Here is a tiny trained network, its code and every weight. The questions are about switching its units off for an input and a target symbol, where a switched-off unit gives its printed mean instead of its output.

import numpy as np


def w(rows, s, z=0):
    codes = np.array(rows[::2]) - 128.0
    scale = np.full(codes.shape[1], s)
    scale[-1] = z or s
    return codes * scale


def norm(h):
    return h / np.sqrt((h * h).mean(-1, keepdims=True) + 1e-5)


def f(y):
    return np.maximum(y, 0)


def softmax(a):
    e = np.exp(a - a.max(-1, keepdims=True))
    return e / e.sum(-1, keepdims=True)


def log_softmax(a):
    a = a - a.max(-1, keepdims=True)
    return a - np.log(np.exp(a).sum(-1, keepdims=True))


def net(x, mask):
    ids = ['αβδελμξτ'.index(c) for c in x.split()]
    T = len(ids)
    res = E[ids] + P[:T]
    u = 0
    for l in range(3):
        r = norm(res)
        for j in range(2):
            rows = slice(2 * j, 2 * j + 2)
            q, k, v = (r @ M[l][rows].T for M in (Q, K, V))
            z = softmax(np.where(np.tri(T) > 0, q @ k.T / 2**0.5, -1e9)) @ v
            o = O[l][rows]
            res = res + np.where(mask[u + j], z, o[:, -1]) @ o[:, :-1]
        u += 2
        y = f(norm(res) @ A[l][:, :-1].T + A[l][:, -1])
        res = res + np.where(mask[u : u + 4], y, B[l][:, -1]) @ B[l][:, :-1]
        u += 4
    return log_softmax(norm(res)[-1] @ U[:, :-1].T + U[:, -1])


Q, K, V, O, A, B = {}, {}, {}, {}, {}, {}
E = w([
[71,127,78,129],'α',
[146,171,157,198],'β',
[122,172,190,148],'δ',
[108,78,177,255],'ε',
[56,168,145,125],'λ',
[99,184,121,129],'μ',
[163,139,98,165],'ξ',
[107,93,120,116],'τ',
],0.027)
P = w([
[180,90,50,188],'0',
[2,148,119,202],'1',
[43,140,135,192],'2',
[76,119,112,146],'3',
[110,113,129,127],'4',
[128,122,154,87],'5',
[131,106,154,68],'6',
[89,97,149,15],'7',
],0.0062)
Q[0] = w([
[5,149,55,126],'0.h1',
[59,122,147,46],'0.h1',
[176,179,140,127],'0.h2',
[112,214,106,105],'0.h2',
],0.014)
K[0] = w([
[111,131,120,6],'0.h1',
[81,109,178,55],'0.h1',
[103,143,111,122],'0.h2',
[133,103,129,136],'0.h2',
],0.02)
V[0] = w([
[80,113,151,134],'0.h1',
[128,197,122,110],'0.h1',
[149,133,69,76],'0.h2',
[115,250,73,92],'0.h2',
],0.013)
O[0] = w([
[54,179,246,51,253],'0.h1',
[111,203,10,68,78],'0.h1',
[229,2,37,68,29],'0.h2',
[206,181,5,93,138],'0.h2',
],0.0086,0.0042)
A[0] = w([
[81,169,83,103,105],'0.n1',
[102,114,64,139,122],'0.n2',
[142,133,184,199,133],'0.n3',
[254,78,145,161,254],'0.n4',
],0.012,0.0063)
B[0] = w([
[56,56,51,78,253],'0.n1',
[138,105,254,102,195],'0.n2',
[47,203,157,119,252],'0.n3',
[154,228,236,183,195],'0.n4',
],0.0064,0.0044)
Q[1] = w([
[148,95,92,115],'1.h1',
[250,57,163,133],'1.h1',
[72,156,72,95],'1.h2',
[190,78,28,89],'1.h2',
],0.014)
K[1] = w([
[167,59,168,107],'1.h1',
[220,124,156,40],'1.h1',
[169,182,141,121],'1.h2',
[104,161,4,99],'1.h2',
],0.014)
V[1] = w([
[166,85,182,158],'1.h1',
[156,174,136,107],'1.h1',
[109,25,94,127],'1.h2',
[112,182,194,5],'1.h2',
],0.012)
O[1] = w([
[168,121,32,95,3],'1.h1',
[141,68,121,122,86],'1.h1',
[119,14,90,92,37],'1.h2',
[254,97,237,68,211],'1.h2',
],0.01,0.0046)
A[1] = w([
[144,165,100,15,254],'1.n1',
[251,116,77,152,120],'1.n2',
[110,146,150,108,76],'1.n3',
[75,105,177,132,176],'1.n4',
],0.014,0.0052)
B[1] = w([
[6,205,71,149,180],'1.n1',
[160,107,158,220,138],'1.n2',
[150,82,109,141,161],'1.n3',
[219,164,161,97,250],'1.n4',
],0.012,0.011)
Q[2] = w([
[232,96,63,126],'2.h1',
[93,212,254,51],'2.h1',
[245,52,126,167],'2.h2',
[161,49,61,68],'2.h2',
],0.009)
K[2] = w([
[85,158,204,113],'2.h1',
[130,46,46,136],'2.h1',
[105,3,91,158],'2.h2',
[136,108,101,243],'2.h2',
],0.016)
V[2] = w([
[245,206,191,61],'2.h1',
[89,95,198,30],'2.h1',
[140,168,147,148],'2.h2',
[243,180,12,41],'2.h2',
],0.011)
O[2] = w([
[142,136,111,62,51],'2.h1',
[11,149,135,89,103],'2.h1',
[147,159,115,87,171],'2.h2',
[61,213,149,161,1],'2.h2',
],0.013,0.0089)
A[2] = w([
[180,148,77,122,254],'2.n1',
[105,5,70,143,51],'2.n2',
[133,168,128,65,167],'2.n3',
[169,193,138,154,143],'2.n4',
],0.011,0.0069)
B[2] = w([
[198,9,68,81,242],'2.n1',
[21,151,187,14,154],'2.n2',
[124,79,60,86,245],'2.n3',
[100,100,113,99,255],'2.n4',
],0.011,0.0048)
U = w([
[55,2,91,119,187],'α',
[187,160,73,186,148],'β',
[182,241,163,89,1],'δ',
[63,85,172,254,209],'ε',
[105,169,124,124,49],'λ',
[136,176,59,165,201],'μ',
[185,73,39,219,156],'ξ',
[149,21,228,112,63],'τ',
],0.0073,0.0033)

Each question gives the input, a string of symbols that net reads in full, and the target symbol t.
The units are the heads (2 rows each of Q, K, V and O) and the neurons (one row each of A and B). Each row of codes is followed by its name. A weight is (code - 128) times the scale printed after its matrix; where a second scale follows, it is the last column's (O, A, B and U).
mask holds one flag per unit, layer by layer, with each layer's heads first. A switched-off unit (its flag False) gives its mean, the last column of its rows in O or B, instead of its output. The means were averaged over made-up inputs and are rounded, as every weight is.
A unit's drop is (log p(t) with every unit on - log p(t) with that unit switched off) / (log p(t) with every unit on - log p(t) with every unit switched off).
The circuit of an input: a set's keep is (log p(t) with only the set's units on - log p(t) with every unit switched off) / (log p(t) with every unit on - log p(t) with every unit switched off). Starting from the 12 units with the biggest drops (on a tie, the unit counted first), units are removed one at a time, each time the one whose removal leaves the highest keep (on an exact tie, the one counted first), for as long as the keep stays at least 0.8.
circuit, biggest first: the units of the circuit, biggest drop first
most important unit: the unit with the biggest drop
k most important neurons: the k neurons with the biggest drops, biggest first
top k neurons in layer l: the k neurons of layer l with the biggest drops, biggest first
heads that matter: for each layer, one digit per head in row order, 1 if its drop is at least 0.15 and else 0, layers parted by /
drop of u: that unit's drop, to one decimal
input ξ λ ξ ε, target ξ: circuit, biggest first : [2.h1 0.h1]
input α α ε α τ μ, target ε: circuit, biggest first : [2.h1 1.h2]
input τ α μ, target α: circuit, biggest first : [0.h2 1.h2]
input ξ ε α α, target ξ: circuit, biggest first : [2.h1 1.h2 0.h2]
input μ τ μ, target τ: circuit, biggest first : [0.h1 1.h2]
input α δ α, target ε: most important unit : 2.h1
input ξ α δ β α, target ξ: heads that matter : 10 / 01 / 10
input λ β ξ β δ μ μ, target μ: circuit, biggest first : [0.h1 1.n1]
input α α α δ μ ε τ, target ε: heads that matter : 01 / 01 / 10
input α α δ μ μ ξ, target ξ: 3 most important neurons : [1.n2 1.n4 2.n1]
input α μ α α ε δ, target ε: heads that matter : 00 / 01 / 10
input α α τ ξ ξ α, target ε: 2 most important neurons : [0.n4 0.n2]
input α μ α α α α λ τ, target ε: top 2 neurons in layer 0 : [0.n3 0.n1]
input τ τ μ λ α μ λ, target α: most important unit : 0.h2
input α α λ α μ β α ξ, target ξ: top 2 neurons in layer 1 : [1.n2 1.n4]
input δ δ ξ α ε μ, target μ: drop of 0.h1 : 0.7
input τ α β, target α: drop of 0.h2 : 0.4
input α ε μ, target ε: drop of 1.h2 : 0.8
input β λ ε α δ δ α, target δ: drop of 1.h2 : 1.0
input τ τ λ, target α: most important neuron : [2.n3]
